Below is a small trained network, with its code and all its weights. Each question gives an input and a target symbol and asks what happens when units are switched off, that is, made to give their printed mean instead of their output.

import numpy as np


def w(rows, s, z=0):
    codes = np.array(rows[::2]) - 128.0
    scale = np.full(codes.shape[1], s)
    scale[-1] = z or s
    return codes * scale


def f(y):
    return np.maximum(y, 0)


def softmax(a):
    e = np.exp(a - a.max(-1, keepdims=True))
    return e / e.sum(-1, keepdims=True)


def log_softmax(a):
    a = a - a.max(-1, keepdims=True)
    return a - np.log(np.exp(a).sum(-1, keepdims=True))


def net(x, mask):
    ids = ['Ωεθμπτ'.index(c) for c in x.split()]
    T = len(ids)
    res = E[ids] + P[:T]
    u = 0
    for l in range(3):
        r = res
        for j in range(2):
            rows = slice(2 * j, 2 * j + 2)
            q, k, v = (r @ M[l][rows].T for M in (Q, K, V))
            z = softmax(np.where(np.tri(T) > 0, q @ k.T / 2**0.5, -1e9)) @ v
            o = O[l][rows]
            res = res + np.where(mask[u + j], z, o[:, -1]) @ o[:, :-1]
        u += 2
        y = f(res @ A[l][:, :-1].T + A[l][:, -1])
        res = res + np.where(mask[u : u + 4], y, B[l][:, -1]) @ B[l][:, :-1]
        u += 4
    return log_softmax(res[-1] @ U[:, :-1].T + U[:, -1])


Q, K, V, O, A, B = {}, {}, {}, {}, {}, {}
E = w([
[214,134,144,161,54,144,152],'Ω',
[127,196,178,209,89,131,112],'ε',
[38,82,155,218,100,114,236],'θ',
[188,173,207,64,123,74,139],'μ',
[83,218,232,112,149,55,105],'π',
[3,58,134,55,95,48,138],'τ',
],0.0061)
P = w([
[79,222,79,42,104,216,129],'0',
[181,110,152,102,158,116,88],'1',
[45,230,109,120,2,180,213],'2',
[182,106,156,107,187,85,105],'3',
[44,229,146,132,12,130,231],'4',
[182,91,170,124,201,73,97],'5',
[43,219,191,137,23,93,239],'6',
[183,72,191,138,208,61,90],'7',
[29,212,213,152,18,78,245],'8',
[185,59,217,173,217,48,77],'9',
[27,185,195,174,23,64,225],'10',
[188,36,232,233,230,24,73],'11',
[101,147,169,174,28,55,189],'12',
],0.0049)
Q[0] = w([
[242,31,75,176,245,201,31],'L0H1',
[248,24,76,140,255,189,30],'L0H1',
[119,56,159,191,249,73,94],'L0H2',
[58,133,233,89,175,18,136],'L0H2',
],0.0043)
K[0] = w([
[27,142,1,43,4,172,166],'L0H1',
[24,119,9,33,13,183,172],'L0H1',
[67,206,115,106,17,162,193],'L0H2',
[71,107,194,174,109,59,235],'L0H2',
],0.0046)
V[0] = w([
[155,123,217,207,190,78,161],'L0H1',
[151,18,43,25,220,127,84],'L0H1',
[32,83,214,187,11,25,220],'L0H2',
[195,84,26,80,223,255,93],'L0H2',
],0.0046)
O[0] = w([
[125,142,186,73,60,90,208,168],'L0H1',
[46,173,31,69,109,155,44,38],'L0H1',
[86,40,223,254,59,40,162,248],'L0H2',
[71,236,27,28,161,223,129,1],'L0H2',
],0.0044,0.0042)
A[0] = w([
[113,191,53,30,17,188,132,128],'L0N1',
[245,180,199,163,244,139,28,200],'L0N2',
[253,26,169,235,226,85,123,203],'L0N3',
[146,140,221,233,70,65,218,252],'L0N4',
],0.0047,0.0042)
B[0] = w([
[102,232,26,230,230,17,216,130],'L0N1',
[253,196,187,178,161,35,19,150],'L0N2',
[223,30,145,254,190,88,129,190],'L0N3',
[163,140,182,233,22,31,172,251],'L0N4',
],0.0042,0.016)
Q[1] = w([
[48,224,157,178,10,125,238],'L1H1',
[209,47,74,96,245,155,3],'L1H1',
[163,74,252,197,90,15,136],'L1H2',
[29,240,9,42,130,237,201],'L1H2',
],0.0047)
K[1] = w([
[209,14,142,214,212,3,94],'L1H1',
[54,237,67,19,67,253,122],'L1H1',
[21,9,137,163,138,38,110],'L1H2',
[238,244,173,109,154,162,62],'L1H2',
],0.0047)
V[1] = w([
[26,238,198,201,93,145,33],'L1H1',
[26,155,202,145,98,83,238],'L1H1',
[122,148,42,40,95,140,52],'L1H2',
[21,1,96,63,128,61,109],'L1H2',
],0.0047)
O[1] = w([
[211,34,239,64,14,186,213,137],'L1H1',
[167,21,122,93,29,23,62,180],'L1H1',
[98,145,119,85,94,206,64,2],'L1H2',
[57,26,53,197,96,100,3,127],'L1H2',
],0.005,0.013)
A[1] = w([
[161,74,185,34,195,67,2,224],'L1N1',
[191,30,157,217,209,34,25,84],'L1N2',
[161,112,74,229,95,63,84,253],'L1N3',
[231,126,136,160,230,140,181,89],'L1N4',
],0.0044,0.0035)
B[1] = w([
[140,92,225,37,138,3,19,150],'L1N1',
[200,137,118,183,206,137,40,250],'L1N2',
[156,170,69,192,80,84,53,247],'L1N3',
[198,210,171,241,184,192,179,159],'L1N4',
],0.0049,0.018)
Q[2] = w([
[245,140,209,197,107,63,76],'L2H1',
[78,187,175,169,3,43,146],'L2H1',
[157,192,197,145,71,79,226],'L2H2',
[118,212,167,147,50,108,237],'L2H2',
],0.0049)
K[2] = w([
[78,46,94,214,89,126,108],'L2H1',
[200,11,128,163,173,6,25],'L2H1',
[188,11,93,252,215,18,68],'L2H2',
[149,22,98,195,218,44,17],'L2H2',
],0.0045)
V[2] = w([
[235,170,93,226,171,162,35],'L2H1',
[3,148,24,173,57,183,172],'L2H1',
[140,235,66,176,28,224,205],'L2H2',
[90,220,244,55,225,24,22],'L2H2',
],0.0042)
O[2] = w([
[70,196,220,40,38,157,117,251],'L2H1',
[161,40,147,234,63,67,60,15],'L2H1',
[82,166,217,99,19,114,82,76],'L2H2',
[254,16,50,87,245,213,223,160],'L2H2',
],0.0047,0.026)
A[2] = w([
[123,215,8,159,186,68,175,254],'L2N1',
[98,254,197,27,176,223,192,223],'L2N2',
[167,110,62,11,254,251,243,170],'L2N3',
[191,41,195,49,70,198,206,111],'L2N4',
],0.0043,0.0037)
B[2] = w([
[70,138,40,236,244,67,20,230],'L2N1',
[54,225,213,112,223,252,215,253],'L2N2',
[227,94,16,5,161,26,140,185],'L2N3',
[237,25,187,20,92,145,208,177],'L2N4',
],0.0044,0.0074)
U = w([
[208,14,144,62,120,114,196,1],'Ω',
[135,157,142,46,18,31,54,246],'ε',
[169,68,251,125,41,214,195,55],'θ',
[140,88,44,238,220,119,123,253],'μ',
[110,195,45,76,252,102,110,57],'π',
[31,219,159,178,224,208,96,166],'τ',
],0.0045,0.0031)

Each question gives the input, a string of symbols that net reads in full, and the target symbol t.
The units are the heads (2 rows each of Q, K, V and O) and the neurons (one row each of A and B). Each row of codes is followed by its name. A weight is (code - 128) times the scale printed after its matrix; where a second scale follows, it is the last column's (O, A, B and U).
mask holds one flag per unit, layer by layer, with each layer's heads first. A switched-off unit (its flag False) gives its mean, the last column of its rows in O or B, instead of its output. The means were averaged over made-up inputs and are rounded, as every weight is.
A unit's drop is (log p(t) with every unit on - log p(t) with that unit switched off) / (log p(t) with every unit on - log p(t) with every unit switched off).
k most important neurons: the k neurons with the biggest drops, biggest first
k most important neurons of layer l: the k neurons of layer l with the biggest drops, biggest first
which heads matter: for each layer, one digit per head in row order, 1 if its drop is at least 0.15 and else 0, layers parted by /
input τ π π τ π, target μ: which heads matter	01 / 00 / 11
input Ω π θ, target Ω: which heads matter	00 / 00 / 11
input ε θ Ω Ω ε μ ε, target π: 2 most important neurons	[L1N1 L0N2]
input μ ε θ, target θ: which heads matter	00 / 10 / 01
input π θ π θ π ε Ω μ ε ε ε, target θ: 3 most important neurons	[L0N4 L1N2 L0N2]
input ε θ θ ε τ μ τ Ω ε, target τ: 2 most important neurons of layer 0	[L0N3 L0N2]
input θ τ θ μ τ, target π: which heads matter	00 / 10 / 11
input ε π θ π θ ε τ Ω π μ μ Ω Ω, target τ: which heads matter	00 / 10 / 10
input τ π θ θ ε Ω ε τ τ, target μ: 2 most important neurons	[L1N1 L2N1]
input ε Ω τ, target τ: 4 most important neurons	[L0N3 L0N4 L0N2 L2N2]
input ε θ Ω θ τ ε ε π ε, target Ω: 2 most important neurons	[L1N1 L0N2]
input ε μ τ Ω ε μ, target ε: which heads matter	00 / 01 / 01
input μ μ θ, target π: 2 most important neurons	[L0N3 L0N2]
input μ μ ε μ, target Ω: which heads matter	01 / 11 / 01
input ε π θ π ε τ τ π θ μ ε, target π: which heads matter	00 / 10 / 11
input Ω ε τ μ τ π Ω Ω τ μ τ, target π: 2 most important neurons	[L1N1 L0N3]
input μ θ ε θ Ω ε ε ε ε μ θ, target π: 2 most important neurons	[L1N1 L0N3]
input Ω ε τ π μ θ τ π, target ε: 4 most important neurons	[L1N2 L1N1 L0N2 L0N3]
input π ε μ ε ε τ τ ε τ μ, target ε: 2 most important neurons	[L1N2 L0N3]
input ε Ω Ω θ τ ε ε, target θ: 3 most important neurons of layer 1	[L1N2 L1N3 L1N4]
input θ μ Ω ε, target μ: which heads matter	00 / 10 / 10
input τ ε π, target θ: which heads matter	00 / 10 / 00
input ε ε ε Ω Ω ε ε θ θ μ, target μ: 2 most important neurons	[L1N4 L1N2]
input π θ Ω Ω θ ε ε π ε π ε τ, target ε: which heads matter	00 / 11 / 11
input τ ε π ε μ, target θ: most important neuron	[L1N2]
input Ω ε Ω θ ε, target ε: 2 most important neurons of layer 1	[L1N4 L1N2]
input θ θ Ω τ τ μ ε ε π π ε Ω, target ε: which heads matter	00 / 01 / 11
input Ω μ μ Ω Ω Ω μ, target τ: which heads matter	00 / 10 / 00
input Ω μ τ θ θ, target ε: which heads matter	00 / 00 / 01
input μ μ ε Ω ε ε Ω ε ε ε Ω ε Ω, target θ: which heads matter	00 / 00 / 10
